(in the rows, 128 means zero)
Each row has a class, written after it.
[108 112 148 129 152 107 130 108 127 126 168 123 180 156 113  68 105 151
  43 123 135 130  46 158 131 130  56 143 117 153 123  97 160  91 179 182
 167 125 126 130  93 119  65 129 100] => Kav
[165 113 141 130 109 127  93 127 143 114 113 114  89 133 171 179  91 105
  74 131 101 120  74 160 107 146 143 146 155 110 214 135 163  66 130  85
 156 105 193  97 184 165  99 126 119] => ropuz
[142 106 124 142  87 129 122 141 149 111 109 117  97 146 178 202  78  89
 111 138 111 135  53 139 101 149 130 146 170 109 203 152 158  87 151  89
 142  90 193 114 178 158 106 122 104] => dur
[149 111 121 133  84 143 120 133 142 120 111 116  85 133 175 203  76 100
 115 134 107 137  49 127  99 161 134 156 167 113 195 152 155  72 141  98
 128  89 202 115 184 152 116 121 113] => Fivot
[151 131  91 119 165 160 138 117 162 114 122 161 130 126 125 133  99 125
  26 128  95  96 127 160 100 129 108 127 127 136 143  90 138 146 101 128
 108 126 123 138 131 191 142 125 123] => Kav
[ 93 104 143 147 161 124 122 116 131 130 178 108 168 168 113  96 112 148
  24 126 126 140  32 133 137 134  69 132 113 136 113 111 161 111 180 181
 146 118 144 116 105 125  80 140 120] => Kav
[130 146 100 140 151 143 179 122 169 113 104 131 122 114 139 130 103 126
  46 124 115 119 119 158  93 112 122 126 133 123 149 105 124 151  91 151
 119 128 117 141 148 185 166 122 115] => ropuz
[141 112 125 135  83 134 118 137 146 117 103 117  89 136 176 206  73 100
 108 137 114 142  45 134  94 159 135 153 163 110 203 145 151  77 141 102
 138  89 190 109 182 155 113 117 104] => Fivot
[ 90 108 149 152 168 115 139 120 140 117 178 103 178 175 112  90 105 145
  12 130 125 139  37 140 138 136  82 135 112 129 106 100 153 126 180 180
 146 118 154 120 118 125  82 134 129] => Bepe
[155 108 139 137  97 112  96 125 142 108 113 105  83 143 170 181  95  96
  68 119 106 117  58 134 107 153 160 132 153 102 210 135 165  86 149  68
 147  92 208 105 197 168 100 126 132] => tenos
[149 100 114 144  84 132 119 139 153 109 113 117  92 143 177 202  82  97
  96 134 110 139  50 138  93 156 133 156 159 111 187 156 163  87 147  91
 129  83 200 116 181 152 119 123 110] => Big
[ 88 101 139 144 158 133 137 125 137 118 184 110 186 164 119 107 107 138
  21 135 119 139  44 144 144 129  63 134 121 138 122 115 150 121 171 175
 140 124 146 118  95 136  77 135 114] => dur
[153  91 113 137  79 140 108 146 141 113 114 124  96 147 174 210  72  97
 104 144 112 150  54 138  98 150 125 165 161 109 192 148 161  79 159  97
 140  83 196 115 172 160 109 123 107] => Big
[127 153  99 142 157 139 165 127 182 102  98 139 133 127 139 142 104 122
  39 121 110 112 127 161  88 120 129 116 134 118 170 102 124 164  87 144
 106 119 128 143 151 184 158 125 106] => sov
[ 95 140 112 139  66 168 129 156 111 135 120 138 193 117 141 153 103  84
 104 145 176 126 146 151 115 124 116 134 143 156 152 149 126 126 140 103
 162 107 122 132 133 114 134 146 116] => dur
[140 128  98 129 165 140 169 116 153 108 115 149 139 144 136 148 110 115
  42 127 112 106 143 159  95 122 120 142 133 127 148 100 115 145  77 146
 110 119 139 148 152 211 140 102  93] => Fova
[121 128 101 130  73 182  83 161  98 133 135 153 172 117 136 166  90  89
 115 163 175 113 162 139 126 104 115 130 142 155 145 151 133 113 145  98
 154 107 122 124 113 144 119 124 113] => dur
[129 155 104 138 161 146 159 128 166 104 113 141 123 120 148 163 102 118
  51 123 102 118 123 150  83 138 130 132 135 126 153 103 122 161  83 150
  98 119 132 142 149 192 164 120 110] => Fivot
[139 129 101 124  79 180  71 156  99 134 153 148 159 127 144 149  91  94
  89 154 176 113 171 146 134 113 120 129 136 157 138 140 152 122 145 101
 138 106 133 132 126 153 123 124 129] => Fova
[ 88 103 148 143 157 113 138 122 141 118 180 100 171 155 120  97 101 139
  32 135 128 142  42 149 147 131  72 129 121 135 126 113 153 132 192 173
 150 127 143 117 103 133  75 136 123] => dur
[120  90 148 131 161 128 111 110 122 125 167 119 179 164 117  91 102 159
  33 126 133 131  38 148 142 124  71 135 120 137 109  89 163  94 172 172
 148 129 131 113 108 123  75 127 120] => Kav
[126 135 103 130  68 187  82 153  99 129 141 143 169 124 146 152  90  95
 117 156 173 117 150 130 115 108 125 134 138 150 133 150 144 123 151  90
 146 101 124 128 123 131 129 135 125] => sov
[147 108 124 131  82 137 117 138 147 111 114 109  94 136 176 210  77  96
 110 144 105 139  54 130  97 148 128 149 171 107 192 152 158  79 152  99
 143  86 194 119 176 155 107 118 103] => zop
[100 107 159 128 156 102 142 111 113 136 167 116 174 153 117  57 118 159
  52 131 133 141  45 149 129 113  49 152 113 147 105 103 152  86 183 184
 177 139 132 131  81 126  74 122 100] => ropuz
[112 130  89 139  85 145 101 162 109 144 138 123 168 140 138 129 111  88
  94 149 172 113 149 133 117 129 115 131 136 158 138 161 138 114 134 118
 145 105 138 147 139 135 145 134 111] => Fova
[ 97 117 151 137 147  99 148 111 117 126 162 122 192 163 109  77 114 139
  52 125 138 133  48 131 125 115  79 141 114 140 111 105 140 100 180 177
 170 126 144 131  92 141  69 110 110] => tenos
[102 113 157 117 153  95 141 107 120 141 162 118 177 158 111  70 122 136
  48 124 145 131  72 154 144 121  50 131 108 150 120  99 147 103 173 177
 179 127 130 135  95 139  58 112 105] => Fova
[101 104 142 144 159 126 127 113 133 119 184 119 174 163 114  95 103 146
  17 130 127 142  35 143 147 130  70 138 119 129 112 108 160 125 182 172
 145 115 150 118 103 145  76 119 128] => tenos
[148 142  96 134 174 160 143 120 165 115 109 166 133 115 126 153 109 130
  21 127 101  95 149 159  90 123 107 133 139 130 151  96 126 141 101 140
 107 120 128 144 138 192 150 120 111] => Kav
[ 84 104 140 157 162 126 147 119 142 123 181 109 165 168 112  82 104 147
  17 140 126 139  29 148 141 130  70 136 114 126  97 112 156 122 179 183
 145 125 149 118 100 133  80 127 126] => Bepe
[146  93 133 139  79 144 110 143 140 107 125 117 103 150 184 196  74  97
  89 145 100 133  40 134 112 145 149 156 170 103 196 143 171  85 159 103
 136  99 193 111 172 164 104 127 124] => ropuz
[139 121 135 126  89  89 102 144 157 126  84  98  68 129 167 193  89  94
  87 134 126 143  63 142 105 137 114 116 148 109 207 148 157  85 154 102
 164 104 209 118 182 154 108 105 117] => Fova
[155 120 134 122  99 116 106 135 149 114 101 113  93 127 165 199  87  99
  75 129 116 136  65 135 109 136 118 127 151 108 191 144 154  83 165  88
 163  97 201 117 176 162 104  98 127] => tenos
[162 112 125 117 101 103  89 146 159 126  92 114  89 123 171 199  89 104
  74 132 114 135  74 142 108 137 111 116 139 104 207 132 165  78 155  93
 164  99 187 112 170 148 107 112 120] => Big
[105 154  89 141  80 127 111 160 109 142 130 130 161 125 138 114 126  93
 121 141 176 105 175 132 104 118 126 134 145 159 141 157 124 108 121 121
 153 107 138 147 128 131 144 137  91] => Fova
[147  92 126 140  87 132 119 138 139 110 118 112  91 145 183 195  70  91
  98 148 112 145  45 143 104 149 136 156 162 104 201 144 160  83 164 102
 139 101 186 117 182 164 105 123 117] => ropuz
[145  95 119 131  76 137 110 143 138 118 117 107  92 157 176 203  71  85
  93 147 114 147  52 125 107 154 129 147 154 107 196 149 163  84 163 101
 142  87 201 117 177 163  97 115 114] => Fova
[114 125 147 126 160 104 146 112 128 131 161 120 163 146 102  73 123 141
  46 121 132 134  74 151 131 120  56 131 115 152 117 108 147  83 177 173
 169 122 146 137  98 126  70 120 111] => Bepe
[143 130 112 147 169 141 173 123 155 106 109 138 129 142 142 138 120 130
  43 117 104 100 123 150  95 115 123 142 137 125 143  95 124 138  84 149
 111 124 126 144 147 207 156 112 102] => ropuz
[134 135  99 118  74 182  87 149  96 132 134 150 148 114 138 147  90  95
 114 157 176 119 165 133 130 111 131 125 135 156 147 139 142 115 161  89
 146 110 129 128 120 138 118 137 128] => Kav
[115  95 139 123 151 115 115 112 119 138 172 121 181 151 118  94 100 151
  35 121 131 122  41 146 137 128  65 127 112 144 113  97 165 102 165 164
 150 117 116 112 121 130  81 115 120] => Fivot
[108 139  85 130  74 157 114 160 104 140 127 144 176 111 141 141 108  99
 107 139 172 110 171 142 105 127 118 139 141 155 138 159 130  99 135 109
 144 106 134 145 133 118 147 141  97] => Big
[ 86 102 149 151 149 124 141 118 132 123 182 110 171 162 127  87  90 145
  25 142 123 141  25 146 136 130  69 140 110 131 117 106 161 122 192 178
 146 131 138 114 102 132  75 138 128] => ropuz
[127 138 108 126 164 124 162 118 154 112 118 151 133 144 134 141 117 124
  45 115 100  97 125 158 100 122 113 138 119 116 145  90 125 153  78 126
 119 127 119 136 140 204 143 101  94] => Dazo
[151 138  95 121 166 142 155 121 164 118 116 157 128 112 130 140 105 134
  42 137  97 103 145 166  96 125 105 119 128 125 146  92 138 157  90 127
 106 128 112 142 137 186 154 119 112] => zop
[144 137 102 134 178 148 176 124 156 104 113 152 128 145 126 145 117 132
  40 123  99 107 139 153  96 122 102 145 134 127 133  89 118 140  81 138
 113 119 137 148 143 200 148 113  96] => Bepe
[122 145 107 141 155 140 159 127 173 107 107 131 114 131 145 129 105 118
  41 127 110 130 129 167  99 129 123 122 134 124 160 108 124 154 102 152
 106 131 151 148 143 183 150 123 107] => Fova
[148 142  98 127 166 135 139 126 171 118 117 154 133 118 129 145 110 127
  25 128  98  83 149 162  97 122 110 121 131 126 153  91 135 156  93 126
 110 122 131 141 141 196 148 112 112] => zop
[151 112 137 115  96 108 119 142 158 121  89 114 105 125 162 210  86  96
  88 132 121 137  72 145 115 133 110 125 145 114 213 136 146  90 154  89
 169 103 191 111 172 153  95 106 122] => dur
[128 152  96 133 155 146 171 123 164 104 111 150 132 119 131 152 106 117
  46 119  97 118 133 162  95 122 112 128 132 127 150 101 121 151  91 143
 104 120 130 147 147 186 162 120 113] => Dazo
[114  88 151 132 146 107 114 117 122 135 171 117 187 165 114  90 112 145
  34 131 135 126  43 149 141 120  71 134 120 138 111 102 167 107 165 184
 156 125 125 120 105 136  73 111 124] => Fova
[112 144  96 127  83 157  97 157  94 147 137 139 170 119 131 125 122  99
 104 136 160 107 169 141 118 124 111 135 133 155 140 146 138 103 135 106
 146 113 119 143 123 124 148 139 111] => Dazo
[153 110 141 129 108 114 107 121 144 111 106 108  86 143 176 190  93  96
  68 121 120 120  58 140 106 158 162 128 150 106 210 126 162  77 143  82
 153  87 193 101 200 166  97 136 120] => Kav
[103 104 163 127 154 102 141 106 120 132 171 108 187 168 114  76 116 143
  37 122 141 135  56 149 142 128  61 138 107 149 111 102 150 101 173 180
 169 126 141 132 108 129  65 119 113] => Fova
[132 129 106 135 168 141 165 122 150 102 116 145 138 141 135 150 121 132
  51 113  98 102 132 151 100 116 111 137 127 121 137  87 116 146  78 143
 100 127 116 143 142 195 153 108  99] => Dazo
[147 122  95 119 170 150 144 118 163 112 127 165 138 126 131 131 111 132
  20 133  95  91 138 167 105 123 109 126 133 126 149  95 140 161 102 118
 106 119 113 141 137 201 146 125 115] => sov
[149 135 128 122  94  83 121 139 164 127  88 101  82 114 158 193  91 102
  96 131 120 131  67 140  94 136 112 119 147 112 199 145 157  85 145  99
 171  95 192 116 178 150 115 102 108] => zop
[115  86 152 135 153 103 110 119 114 130 179 115 180 151 124  84 115 150
  33 143 135 129  41 145 139 109  74 138 119 135 108 100 165 104 186 178
 158 133 127 115  96 132  76 120 132] => ropuz
[149  96 118 136  88 141 114 146 141 108 115 123 102 151 179 212  75  82
 116 155 103 143  50 136 110 150 121 151 171 104 195 147 160  87 148  97
 141  90 191 114 160 165 101 118 106] => dur
[104 134  99 138  66 160 112 161 106 129 129 145 184 118 147 150  99  81
 109 158 172 116 145 149 117 118 117 126 149 155 157 144 136 128 138  94
 145 114 119 129 122 124 127 149 117] => dur
[152  96 113 132  78 131 118 135 138 104 120 121  93 149 173 198  72  88
 111 142 108 143  43 127 106 156 143 150 166 100 190 147 161  87 161  85
 134  87 191 113 175 165 100 112 117] => tenos
[151 124 136 116  97  96  98 143 158 119  96  98  81 119 170 199  88 104
  92 137 114 135  55 144 102 140 103 129 150 111 197 139 164  84 153  95
 164 101 210 112 165 145 103 104 116] => zop
[ 96 117 153 129 144 101 147 110 119 131 165 118 180 152 108  80 117 141
  47 120 125 132  51 153 132 123  52 139 112 142 117 104 151  93 180 174
 169 127 118 127  94 126  74 115 102] => Dazo
[128 139  99 144 152 158 154 125 165 102 109 156 133 134 132 146  97 117
  34 123 104 113 126 160 100 134 129 126 134 117 159  97 126 157  90 131
  97 123 127 141 144 194 151 119 113] => tenos
[158 104 137 139 107 125  94 130 149 112 104 108  97 141 177 187  97 101
  67 126 110 130  65 156  98 149 154 137 148 107 208 143 160  70 137  82
 149  97 203  99 192 157 104 128 120] => Big
[125 139 110 134 165 139 179 126 156 104 109 140 138 143 129 150 127 131
  34 111  97 103 127 146  94 116 113 134 120 126 145  94 111 137  77 143
 109 128 119 143 133 201 154 106  90] => Dazo
[133 141  99 146 151 165 161 123 173 105 106 146 138 134 140 137 102 124
  43 125  99 116 127 161  91 120 115 131 137 119 157 104 127 151  98 139
 101 122 138 147 140 175 154 125 108] => sov
[116 147  91 128  84 150  92 161 102 144 127 134 161 111 147 129 110  97
 113 150 173 106 161 132 113 126 131 124 142 154 146 149 135 107 127 114
 143 114 123 140 127 130 151 130 107] => Fivot
[154 119 145 131  99 104 103 129 148 112 104 100  94 139 171 193  93  94
  75 123 108 122  67 150  92 152 145 135 153 111 220 134 162  75 138  76
 153  96 202 109 197 159  99 125 106] => zop
[151 119 134 118  99  97 108 143 156 126  80 106  83 116 159 202  96  98
  96 131 119 132  73 140 110 127 104 116 149 113 219 140 152  90 149  86
 169 103 196 114 172 150 102 110 122] => dur
[149 112 146 135  97 114  93 124 145 107 119 107  89 140 172 183 104  99
  76 112 110 116  62 156 105 155 153 144 152 110 212 135 160  73 136  76
 142  93 189  97 189 156  98 122 115] => Dazo
[ 94 102 145 140 159 102 120 122 138 125 184 103 161 174 131  87 107 142
  18 138 127 133  43 139 150 135  71 123 106 129 113 105 167 133 176 177
 149 119 156 120 107 142  77 128 125] => Fova
[150 106 124 124  85 139 119 134 144 113 112 120  96 140 176 200  78  95
 102 140 110 140  52 141 100 151 123 148 168 104 199 153 166  83 160  89
 145  84 181 117 176 158 104 119 104] => sov
[125 101 142 136 150 116 109 114 120 130 176 127 188 156 106  87 104 150
  30 124 128 120  45 148 139 129  70 143 124 132 112  96 170 103 167 161
 153 124 131 114 103 132  77 116 130] => tenos
[146 140  96 134 174 154 150 117 162 122 106 165 126 114 125 140 109 130
  28 131 111 100 142 165  95 126 103 129 133 130 148  94 127 135 100 143
 114 121 124 143 134 192 149 124 113] => Kav
[138 131 107 137 177 147 172 122 164 103 106 136 135 148 134 152 121 131
  50 112  94 106 124 147  85 124 117 137 136 121 147 108 116 139  86 146
 105 118 126 145 149 199 153 110  89] => sov
[110 155  91 135  82 132 107 157 107 145 117 122 149 113 127 123 117  95
 125 137 165 113 159 139 104 123 112 133 138 147 146 149 125  96 126 110
 157 118 113 138 129 122 156 133  97] => Dazo
[130 140  94 129  65 174  73 152  98 130 138 148 155 110 138 147  91  91
  96 151 167 118 154 133 119 108 122 118 136 149 147 146 150 122 161  82
 146 102 136 125 124 134 121 125 136] => tenos
[150 115 144 135 112 109  95 126 150 113 100  96  76 145 170 184  98 104
  69 118 120 125  58 140  98 158 162 136 151 105 215 129 156  73 135  80
 151 100 201  99 199 159 107 138 113] => Kav
[114  92 152 138 145 114 135 113 112 132 173 124 193 153 116  86 108 156
  29 135 124 121  42 149 138 110  68 143 125 135 110  99 167  97 178 171
 160 133 128 113 105 129  76 124 127] => ropuz
[163 137  92 138 172 144 120 122 159 111 130 162 136 120 125 130 110 117
  23 135  96  84 142 157 105 121 119 123 132 127 145  98 144 162 105 130
 113 114 131 143 131 205 144 109 144] => tenos
[152 114 145 132 107 115 114 124 148 112 105 105  82 139 155 178  98 106
  66 117 110 121  75 157 102 156 153 137 152 109 209 132 155  70 136  68
 152 103 196 100 205 153  99 134 120] => Bepe
[109 108 150 118 157  96 129 112 129 131 155 114 183 148 106  68 128 143
  55 122 123 127  68 153 143 115  42 126 117 157 138 102 148  97 164 169
 180 124 125 133  91 119  63 126 100] => dur
[120  95 145 136 155 124 122 112 120 127 176 131 194 161 103  94 106 154
  29 125 129 133  41 146 141 117  67 139 124 136 102 100 160 105 177 167
 151 125 124 115 105 139  78 111 128] => tenos
[ 94 114 153 127 156  88 160 110 123 133 155 113 176 145 110  71 118 152
  42 126 137 136  57 150 128 110  57 135 106 148 123 106 140  92 179 185
 181 130 131 126 100 131  71 118 100] => ropuz
[136 142 107 139 173 127 184 127 159 103 105 143 126 137 127 144 130 123
  46 121  99  92 131 150  92 125 122 134 141 124 134  97 117 141  73 139
 116 121 133 143 144 199 151 115 104] => Bepe
[ 92 114 154 127 149 100 157 112 122 128 159 118 168 154 104  72 114 147
  41 124 133 136  54 150 134 125  57 139 115 142 107  99 150  95 179 175
 175 122 142 135 101 123  70 124 101] => Bepe
[ 99 108 147 124 147 107 147 113 127 134 153 127 183 152 110  79 109 156
  32 116 135 132  64 154 128 122  56 134 101 148 123 102 151  90 175 170
 167 125 132 131  99 125  74 124  93] => Big
